Rows with their classes
[ -1   8  21   3  -5  11  20   8  -7  -9   1   3 -13 -12  -1  -5  30  10
   1  11   3   5   1   3  -5  23   4  12  -7 -32 -10 -17  19   4   3   1
 -17  -4  11  -7   7  15  11   1   5  -1 -13  -1 -25  -7  -5  -2  -1   0]	B
[ 12   3  14   1  -2   7  12   5  -5 -11  -2   3  -8  -7  -3  -1  16   0
   9  10  -3   5  12   4  -5  10  -2   0  -2  -2  -3  -2   8   4   4  -8
 -13  -6   6  -2   9   4  14   2  -1   2 -12   7 -10  -3  -3   1  -6   6]	B
[  4  15   4   2   0   8   7  -3  -5 -10   1  -4  -5   0  -6 -18  27  -1
   3  -1   4  -6   8   1   1  10   0   0  -3   8 -11 -12  14  10   6   7
   0   8   1  -4  -2   9   9   7   5  -3 -11  -5 -10  -4  -3  -5  -3  -1]	D
[ -3   1   4   0  -4   7   5   6  -3  -8  -2 -11   4  -2  -4   9  19   2
   1   0   6  -9   4   1  -1   0   0  -7  -4   5   1  -5   0   5   0  -4
   1   5  -1  -2  14   8   2   2   1  -1  -4   9 -12 -11  -1   3  -3 -11]	L
[-11   1   7   4   8   8 -10 -11  -6 -12   7  -6   5   0  -6  -7  11  -4
  -8  -9   5 -21   9   4   3   5  -4 -13  -5  20   0  -4   7  11   4  11
  13   7  -2   7   4   3   4  -3  -8  20  12   0  -7 -12  -5  -1   1  -2]	L
[-13  15  -9  -1  -4  -6 -21   2  20   0 -12  15  43   0  -8   0  -8 -16
  -1   1   0 -28  -5  -7  -5  -7   4 -31  -6  19  12  17 -24   9 -15   0
  49   1 -31   0  -9 -16   3  15  -4  23  31  -6  37  12  -1   2   0  -2]	Z
[  8  12  11  -4  -2   9   6   9  -8 -11  -7   0 -10 -10   0  -1  19   1
   6   6   1  -2   9   0  -2   7   2  -4  -1   3  -2 -11   0   5  -1  -4
 -13   0   0  -6   0   3  12   1   0   0  -3   5 -13  -2  -5  -1  -1   3]	B
[-10  14  19   6   0   8  10   1  -8 -11  13  -3  -2  -1  -6 -21  27   5
 -16  -4  13 -16   2   4  -4   6  -5  -9  -6   8 -10 -13  17  13   1   6
   5  -2  -1  -6  10   9  12   3  -3  13   3  -4 -20  -9 -13   3   2   3]	L
[  7   1   0   2   0   7   4  -5  -7 -19 -14 -11  17   2   3  -6  31   1
   1  -1   6 -10   9  10   3  39  -2  -1  -6  14  -3 -14  11   6   9   7
   1  17   1   0  -3  12   5   6   6   3  -8  -1 -11  -5  -4  -6  -1  -6]	L
[ -8  25  12   7   7   6   8 -10  -9  -4  15  -3  -7  -5  -7 -33  23  -4
 -15   1   1   2   5   6  -4   9  -3  16  -1   9 -14 -21  31   6   7   3
  -1   3   2   1  10   6   8  -7   3  -1  -5  -7 -17 -16 -15  -4  -8  -1]	L
[ 12   5  19   0  -8  15  13  13  -6 -15  -6   3  -6  -8  -2   0  28  -2
   9   5   1   0  18  10  -2  10   3   2   0  -3  -3  -6  10   4   7  -4
 -15  -7   8  -4   3   7  17   4   5  -5 -21   4 -16  -7  -5  -3  -4   4]	B
[ -6   8  14   6   1   5   0  -7 -13 -14  13  -6  -4   0  -5 -13  25   2
 -16  -5  11 -16  10   3   2  10  -2  -6  -5  17  -6 -14  15  12   3  10
  11   6  -1  -3  10   9   5   9  -2  11   8   0 -20  -9  -7  -1  -1  -4]	L
[ -7  22   7   5   1   0   4   6  -3   2   4  -4   8  -5 -12 -24  26  -2
 -11  -3   6 -16 -14   2   0   6   3   3  -3  16 -10 -10  15  18   2  13
  23  10  -8 -16  -1   4  10   0  -3  12   8  -3  -7 -12  -6   0   3  -4]	L
[ 12   6   6  -3  -1  11   9   6 -11  -7  -5   2  -7  -8   1  -3  20   2
   6   7 -10  -5   8   6 -10   8   0   3   0   2  -4 -10  11   5   2  -1
  -9   3   6  -6   3   9   9   5   0  -2  -7   3  -9   0  -6   3  -4   5]	B
[ 18   4  24   4  -2   5   1   6  -6 -11  -3  18  -3  -9  -9   3  -1 -20
  24   9 -11  -3  21  -3 -14   4  -5 -28  13   8   9  14  -1   2  -2  -4
   4 -29 -12  -9  16 -16  26   4 -17  13  11   6  12   4 -15  15  -9  19]	Z
[ 19   8   6   4  -4  11   9  10  -3 -12 -13  -5   0  -8  -1  -3  24  -5
   9   4  -4  -1   9   7  -4  13   4   2  -2   2  -4  -9  11   7  -1   8
  -8   7  -1  -2  -1   7  17   5   4  -6 -14   2 -10  -4   0  -1  -1   1]	B
[ 27   0  32  11   4  17  31   6 -27 -26   5   0 -29 -17   1 -17  32  -6
   3  10  -8  12  20  16  -7  26  -2   3   2   1 -10 -11  30  15  18   1
 -37 -13  12 -18  15  11  33  -3 -12  -3 -24   4 -25  -4 -29   8 -12  13]	Z
[ 11 -13   2  -1  -9  14  10  12  -8 -15  -5  -4 -13  -3   3  12  22  13
   5   7   5  -2   7  12  -2   8   0  -4  -4  -7  10  -8   0  -5   2  -7
 -24   1  14 -11   2  19   6  -1  -1  -7  -5   6 -16  -3   8   0   3   0]	F
[ 18   3  16   9   3  10   6 -17 -12 -19  -7  -9  -3 -29   1 -17  28 -15
  12   7   3  -9  26   6  -6  21  12  -9  -6  21  -3 -21  19  14   8  12
  -4   7  -4  -3   7  -3  19   8   2   8  -4   2  -4  -7 -12   3  -2   4]	L
[ -7   9   6   4   0   6   6   6 -11  -6   5  -7  -5   0  -2 -15  22   1
   4   1   9 -14   3   6   0   7   1   6  -2  10 -10 -15  11  12   6   9
  -4   6   3   1   2  17   5  -3   5   1  -4   1 -16 -11 -10  -2  -4  -3]	L
[  7   5  15   5 -10  13  12   7 -10 -12   1   9 -11 -10   1   5  19   5
   8   6   0  -6   7   1   2   6   1   3   1  -9  -1  -4  -2  -7   0 -17
 -12  -8  14  -2  12  16  17  -2   3  -4 -10   6 -15  -1  -4   1  -2   2]	B
[  3  21   0  -1  -6   3   4   8   8   0 -13   8  16  -8  -6   5   4  -6
   8   2  -4  -8   4  -5  -7  -1   4 -17 -10   6   7   9 -15   1  -6  -7
  13  -9 -12  -6  -4  -3  14   6   1   8   7   0   4   8  -4  -1  -2   2]	Z
